Here is a tiny trained network, its code and every weight. The questions are about switching its units off for an input and a class, where a switched-off unit gives its printed mean instead of its output.

import numpy as np


def w(rows, s, z=0):
    codes = np.array(rows[::2]) - 128.0
    scale = np.full(codes.shape[1], s)
    scale[-1] = z or s
    return codes * scale


def norm(h):
    return h / np.sqrt((h * h).mean(-1, keepdims=True) + 1e-5)


def f(y):
    return y / 2 * (1 + np.tanh(0.7978845608 * (y + 0.044715 * y**3)))


def log_softmax(a):
    a = a - a.max(-1, keepdims=True)
    return a - np.log(np.exp(a).sum(-1, keepdims=True))


def net(x, mask):
    res = np.array(x, float).reshape(1, 7) / 4 @ E
    u = 0
    for l in range(2):
        y = f(norm(res) @ A[l][:, :-1].T + A[l][:, -1])
        res = res + np.where(mask[u : u + 6], y, B[l][:, -1]) @ B[l][:, :-1]
        u += 6
    return log_softmax(norm(res)[-1] @ U[:, :-1].T + U[:, -1])


A, B = {}, {}
E = w([
[135,74,201,158,164,249,118,86,164],'x0',
[2,222,134,140,82,157,52,154,150],'x1',
[128,158,78,76,114,82,171,123,87],'x2',
[148,205,138,96,175,117,137,90,147],'x3',
[114,220,142,81,189,145,99,96,231],'x4',
[123,218,80,85,48,211,124,76,125],'x5',
[159,228,199,139,93,131,153,85,27],'x6',
],0.0093)
A[0] = w([
[95,210,204,101,117,197,60,90,145,43],'L0N0',
[175,54,123,142,157,178,123,135,125,81],'L0N1',
[64,165,27,67,157,154,82,153,254,2],'L0N2',
[186,161,138,101,196,37,205,131,144,42],'L0N3',
[64,69,119,190,108,49,95,238,105,15],'L0N4',
[149,147,54,127,67,129,125,98,61,71],'L0N5',
],0.0092,0.0075)
B[0] = w([
[96,206,145,200,156,117,138,95,124,254],'L0N0',
[140,115,190,132,129,143,119,131,179,199],'L0N1',
[107,117,35,85,123,98,147,128,248,243],'L0N2',
[182,144,129,117,198,55,86,101,87,173],'L0N3',
[50,90,112,143,97,135,44,111,67,229],'L0N4',
[177,137,146,87,89,155,138,205,168,180],'L0N5',
],0.012,0.0049)
A[1] = w([
[150,22,188,194,182,193,170,129,155,3],'L1N0',
[151,107,142,152,50,154,119,183,220,71],'L1N1',
[124,255,128,207,160,171,138,127,140,2],'L1N2',
[181,182,109,74,26,174,198,179,53,24],'L1N3',
[175,126,96,93,176,89,108,75,75,91],'L1N4',
[121,73,179,165,157,145,144,132,165,77],'L1N5',
],0.0089,0.0062)
B[1] = w([
[177,56,196,14,113,230,98,31,127,251],'L1N0',
[193,106,151,145,148,64,188,120,144,185],'L1N1',
[70,164,243,237,122,193,114,5,33,253],'L1N2',
[173,181,164,101,21,167,255,234,93,217],'L1N3',
[164,189,167,125,192,96,141,178,104,171],'L1N4',
[132,95,91,73,131,192,186,100,71,187],'L1N5',
],0.009,0.0038)
U = w([
[60,239,168,203,132,182,121,51,130,158],'0',
[173,91,118,121,112,124,154,162,176,2],'1',
[157,21,191,91,155,210,124,71,129,120],'2',
[31,43,93,161,85,107,54,168,49,124],'3',
[77,142,39,90,142,115,117,122,255,192],'4',
[197,145,136,100,213,33,135,139,74,168],'5',
[143,167,137,106,29,157,203,193,76,151],'6',
],0.018,0.0054)

Each question gives the input, the list of numbers given to net, and the class t.
The units are the neurons (one row each of A and B). Each row of codes is followed by its name. A weight is (code - 128) times the scale printed after its matrix; where a second scale follows, it is the last column's (A, B and U).
mask holds one flag per neuron, layer by layer. A switched-off neuron (its flag False) gives its mean, the last column of its row in B, instead of its output. The means were averaged over made-up inputs and are rounded, as every weight is.
A unit's drop is (log p(t) with every unit on - log p(t) with that unit switched off) / (log p(t) with every unit on - log p(t) with every unit switched off).
most important unit: the unit with the biggest drop
k most important neurons: the k neurons with the biggest drops, biggest first
k most important neurons of layer l: the k neurons of layer l with the biggest drops, biggest first
drop of u: that unit's drop, to one decimal
input [4,4,0,-2,-6,8,2], class 6: most important unit -> L1N3
input [-6,-6,3,0,-6,6,-8], class 6: 2 most important neurons of layer 0 -> L0N2, L0N5
input [-6,-7,-7,-8,6,-7,-6], class 2: 2 most important neurons of layer 1 -> L1N0, L1N5
input [8,-3,-6,-4,7,8,-6], class 4: 2 most important neurons -> L0N2, L1N2
input [-3,-1,-2,-8,-8,4,1], class 6: 2 most important neurons -> L0N5, L1N3
input [-6,-5,1,8,5,4,-3], class 5: 2 most important neurons -> L0N3, L1N4
input [-1,5,0,0,-5,4,5], class 6: 2 most important neurons -> L1N3, L0N5
input [-4,8,1,-2,4,-5,1], class 4: 2 most important neurons -> L0N2, L1N2
input [0,-8,0,-4,7,8,1], class 6: 2 most important neurons of layer 0 -> L0N2, L0N0
input [4,7,0,-6,3,-6,1], class 3: 2 most important neurons -> L0N4, L1N2
input [1,8,8,-3,-4,0,1], class 6: 2 most important neurons -> L0N5, L1N3
input [0,-6,4,-5,7,8,8], class 6: 2 most important neurons -> L1N3, L0N5
input [4,6,2,0,-1,1,-4], class 4: drop of L0N2 -> 3.1
input [-2,5,-5,5,0,-8,-3], class 3: most important unit -> L0N4
input [-6,1,-6,-4,3,-3,-2], class 3: drop of L0N4 -> 4.0
input [-6,8,3,5,-2,-5,1], class 3: drop of L0N4 -> 0.1
input [2,8,-4,-7,2,3,-3], class 4: drop of L0N3 -> 0.0
